[128 = 0]

| 131 | 137 | 128 | 149 | 133 | 128 | 131 | 131 | 138 | 134 | 152 | 127 | 132 | 129 | 104 |  92 | 120 | 136 | 135 | 107 | 118 | 122 | 140 | 137 | 128 | 129 | 116 | 105 | 143 | 173 | 112 | 235 | 128 |  97 | 110 | 126 | 128 | 153 | 141 | 140 | 139 | 121 | 126 | 114 | 133 | 120 | 179 | 118 | 148 | 120 | 147 | 130 | 128 | 117 | 126 | 135 | 123 | 151 | 126 | 143 | 136 | 126 | 128 | -> GJ C
| 124 | 160 | 124 | 159 | 128 | 145 |  60 | 124 | 142 | 141 | 146 | 141 | 127 | 139 | 141 |  71 | 120 | 131 | 134 |  98 | 108 | 142 | 140 | 135 | 126 | 110 | 115 | 111 | 145 | 178 | 136 | 235 | 121 | 103 | 102 | 104 | 126 | 194 | 152 | 133 | 158 | 116 | 126 | 118 | 131 | 115 | 193 | 124 | 208 | 119 | 131 | 134 | 132 | 111 | 136 | 158 | 119 | 137 | 142 | 162 | 172 | 130 | 130 | -> GJ C
| 122 | 106 | 127 | 135 | 132 | 145 | 217 | 141 | 121 | 127 | 182 | 133 | 120 | 140 |  71 |  85 | 127 | 129 | 153 | 114 | 109 | 160 | 156 |  99 | 136 | 136 | 115 |  88 | 131 | 152 |  69 | 235 | 111 | 116 | 107 | 139 | 125 | 101 | 109 | 162 | 135 | 124 | 112 | 113 | 157 | 130 | 167 | 114 | 148 | 119 | 155 | 151 | 117 | 114 | 135 | 135 | 129 | 170 | 108 | 123 | 139 | 136 | 116 | -> GJ U
| 127 | 105 | 119 | 137 | 139 | 141 | 154 | 109 | 146 | 136 | 129 | 131 | 139 | 139 | 131 |  82 | 118 | 136 | 138 | 117 | 128 | 109 | 117 | 123 | 128 | 110 | 116 | 102 | 158 | 157 | 105 | 235 | 132 | 122 | 113 | 124 | 124 | 164 | 123 | 132 |  21 | 127 | 127 | 133 | 129 | 127 | 147 | 118 | 159 | 124 | 132 | 118 | 132 | 131 | 135 | 140 | 125 | 126 | 135 | 131 | 132 | 134 | 117 | -> BQ Z
| 131 | 116 | 133 | 139 | 132 | 130 | 123 | 128 | 134 | 134 | 114 | 136 | 129 | 139 | 116 |  80 | 145 | 126 | 151 | 122 | 153 | 135 | 100 | 124 | 128 | 140 | 129 | 102 | 132 | 146 | 107 | 149 | 127 | 115 | 112 | 124 | 124 | 173 | 135 | 130 | 159 | 123 | 131 | 123 | 130 | 142 | 177 | 128 | 155 | 122 | 108 | 121 | 136 | 124 | 126 | 141 | 128 | 140 | 135 | 111 | 142 | 126 | 129 | -> ZZ F
| 132 | 134 | 121 | 143 | 134 | 125 |  41 | 114 | 132 | 154 | 121 | 142 | 135 | 141 | 157 |  47 |  98 | 126 | 134 | 107 | 129 |  88 | 116 | 135 | 129 | 109 | 110 | 121 | 146 | 187 | 160 | 189 | 133 | 117 | 102 |  88 | 123 | 201 | 149 | 129 | 141 | 135 | 137 | 133 | 118 | 125 | 181 | 122 | 174 | 126 | 111 | 109 | 130 | 126 | 136 | 131 | 127 | 125 | 134 | 162 | 153 | 131 | 126 | -> BQ H
| 127 | 116 | 130 | 125 | 126 | 128 | 154 | 135 | 104 | 130 | 130 | 135 | 116 | 134 |  98 | 102 | 148 | 125 | 143 | 119 | 134 | 156 | 116 | 118 | 123 | 139 | 119 | 110 | 115 | 120 |  93 | 150 | 122 | 121 | 149 | 121 | 129 | 139 | 120 | 143 | 147 | 125 | 127 | 126 | 129 | 140 | 154 | 131 | 138 | 118 | 115 | 135 | 126 | 126 | 123 | 132 | 131 | 141 | 124 | 121 | 131 | 129 | 127 | -> ZZ F
| 131 | 127 | 125 | 142 | 135 | 125 | 126 | 121 | 106 | 142 | 138 | 131 | 124 | 140 | 128 |  56 | 117 | 135 | 140 | 102 | 121 | 118 | 143 | 116 | 127 | 129 | 112 | 123 | 123 | 163 | 132 | 235 | 122 | 122 | 117 | 115 | 127 | 179 | 133 | 141 | 139 | 130 | 131 | 115 | 138 | 133 | 174 | 117 | 162 | 121 | 122 | 138 | 130 | 121 | 138 | 133 | 126 | 139 | 129 | 160 | 151 | 134 | 123 | -> BQ H
| 126 | 107 | 123 | 135 | 134 | 133 | 125 | 126 | 116 | 130 | 132 | 127 | 121 | 134 | 100 |  93 | 119 | 126 | 168 | 130 | 133 | 147 | 116 | 118 | 126 | 150 | 136 | 112 | 123 | 128 | 101 | 107 | 129 | 128 | 119 | 128 | 125 | 155 | 149 | 135 | 153 | 128 | 131 | 112 | 141 | 120 | 174 | 124 | 149 | 127 | 131 | 127 | 126 | 119 | 125 | 130 | 138 | 140 | 128 | 113 | 137 | 126 | 133 | -> ZZ F
| 128 | 111 | 125 | 148 | 159 | 142 | 140 | 112 | 135 | 144 | 129 | 135 | 135 | 150 | 126 |  45 | 119 | 131 | 141 | 115 | 115 | 106 | 118 | 144 | 123 | 129 | 111 |  96 | 144 | 172 | 117 | 235 | 133 | 118 | 109 | 125 | 120 | 177 | 118 | 149 | 147 | 124 | 135 | 134 | 143 | 135 | 175 | 108 | 179 | 122 | 113 | 124 | 132 | 129 | 141 | 139 | 131 | 142 | 125 | 140 | 141 | 133 | 122 | -> BQ H
| 137 | 124 | 136 | 142 | 130 | 129 | 174 | 141 | 146 | 136 | 140 | 130 | 145 | 142 | 133 | 106 | 121 | 130 | 142 | 123 | 157 | 103 | 122 | 119 | 122 | 133 | 123 |  96 | 152 | 163 | 125 | 235 | 127 |  97 | 119 | 141 | 124 | 105 | 149 | 125 | 115 | 116 | 130 | 122 | 130 | 125 | 141 | 120 | 143 | 123 | 122 | 121 | 134 | 144 | 134 | 136 | 124 | 133 | 129 | 132 | 126 | 139 | 130 | -> GJ C
| 128 | 129 | 139 | 147 | 132 | 116 |  35 | 128 | 144 | 141 | 111 | 138 | 129 | 139 | 143 |  71 | 131 | 132 | 127 | 110 | 120 | 115 |  98 | 131 | 122 | 117 | 129 | 136 | 129 | 155 | 155 | 133 | 133 | 142 | 116 |  95 | 124 | 191 | 155 | 128 | 168 | 134 | 138 | 109 | 120 | 123 | 203 | 128 | 155 | 129 |  95 | 120 | 117 | 119 | 134 | 132 | 129 | 123 | 138 | 156 | 156 | 126 | 133 | -> ZZ P
| 132 | 146 | 142 | 135 | 155 | 117 | 112 | 133 | 148 | 139 | 125 | 134 | 111 | 139 | 131 |  93 | 124 | 125 | 136 | 119 | 142 | 129 | 136 | 135 | 133 | 112 | 115 | 107 | 145 | 160 | 139 | 231 | 128 | 108 | 106 | 124 | 134 | 156 | 143 | 140 | 124 | 122 | 122 | 119 | 123 | 119 | 160 | 119 | 146 | 125 | 123 | 125 | 137 | 141 | 138 | 134 | 122 | 132 | 132 | 148 | 155 | 131 | 130 | -> GJ C
| 123 | 133 | 138 | 129 | 124 | 109 |  89 | 126 | 125 | 135 | 117 | 129 | 122 | 141 | 126 | 107 | 139 | 126 | 134 | 127 | 150 | 131 | 109 | 113 | 129 | 134 | 137 | 133 | 120 | 131 | 127 | 109 | 130 | 132 | 129 | 108 | 130 | 161 | 144 | 127 | 137 | 140 | 134 | 125 | 125 | 118 | 159 | 132 | 138 | 126 |  97 | 123 | 124 | 129 | 128 | 132 | 128 | 130 | 134 | 120 | 142 | 123 | 141 | -> ZZ F
| 130 | 111 | 129 | 144 | 133 | 132 | 111 | 139 | 123 | 140 | 120 | 133 | 121 | 146 | 116 |  89 | 136 | 130 | 143 | 120 | 145 | 144 | 102 | 121 | 126 | 149 | 126 | 112 | 136 | 135 | 120 | 149 | 125 | 126 | 112 | 126 | 128 | 166 | 132 | 137 | 165 | 125 | 137 | 110 | 134 | 127 | 189 | 125 | 159 | 124 | 129 | 138 | 135 | 124 | 134 | 133 | 136 | 132 | 135 | 121 | 135 | 131 | 136 | -> ZZ P
| 120 | 115 | 131 | 137 | 139 | 117 | 158 | 132 | 105 | 128 | 132 | 123 | 118 | 139 | 110 | 120 | 136 | 130 | 144 | 120 | 142 | 148 | 106 |  95 | 131 | 138 | 135 | 126 | 121 | 123 |  93 | 167 | 128 | 122 | 128 | 114 | 130 | 124 | 138 | 137 | 145 | 126 | 129 | 124 | 136 | 128 | 131 | 130 | 136 | 137 | 102 | 133 | 123 | 135 | 129 | 133 | 127 | 144 | 127 | 120 | 114 | 129 | 126 | -> ZZ F
| 124 | 114 | 128 | 134 | 134 | 130 | 137 | 130 | 135 | 136 | 117 | 130 | 127 | 138 | 119 |  92 | 113 | 130 | 137 | 114 | 114 | 116 | 129 | 114 | 134 | 120 | 105 | 113 | 137 | 145 | 114 | 190 | 122 | 138 | 122 | 120 | 124 | 144 | 126 | 135 | 142 | 146 | 134 | 130 | 131 | 124 | 144 | 121 | 142 | 126 | 118 | 122 | 132 | 123 | 135 | 131 | 126 | 136 | 127 | 150 | 128 | 138 | 133 | -> BQ Z
| 130 | 113 | 129 | 141 | 129 | 135 | 116 | 120 | 120 | 139 | 150 | 138 | 125 | 134 | 104 |  61 | 109 | 130 | 143 | 103 | 100 | 113 | 135 | 101 | 130 | 122 | 112 |  96 | 136 | 180 | 101 | 206 | 124 | 112 | 107 |  87 | 116 | 185 | 117 | 155 | 153 | 127 | 127 | 134 | 130 | 129 | 178 | 113 | 171 | 123 | 102 | 132 | 129 | 112 | 146 | 139 | 129 | 163 | 122 | 142 | 142 | 136 | 122 | -> BQ Z
| 129 | 129 | 130 | 134 | 130 | 132 | 140 | 128 | 145 | 137 | 143 | 130 | 141 | 136 | 120 |  83 | 116 |  91 | 149 | 117 | 120 | 123 | 136 | 124 | 128 | 121 | 108 |  90 | 141 | 179 | 110 | 235 | 124 | 102 | 111 | 132 | 118 | 164 | 121 | 136 | 140 | 122 | 130 | 123 | 131 | 120 | 162 | 110 | 161 | 122 | 126 | 122 | 129 | 127 | 139 | 135 | 123 | 154 | 125 | 142 | 161 | 128 | 115 | -> GJ C
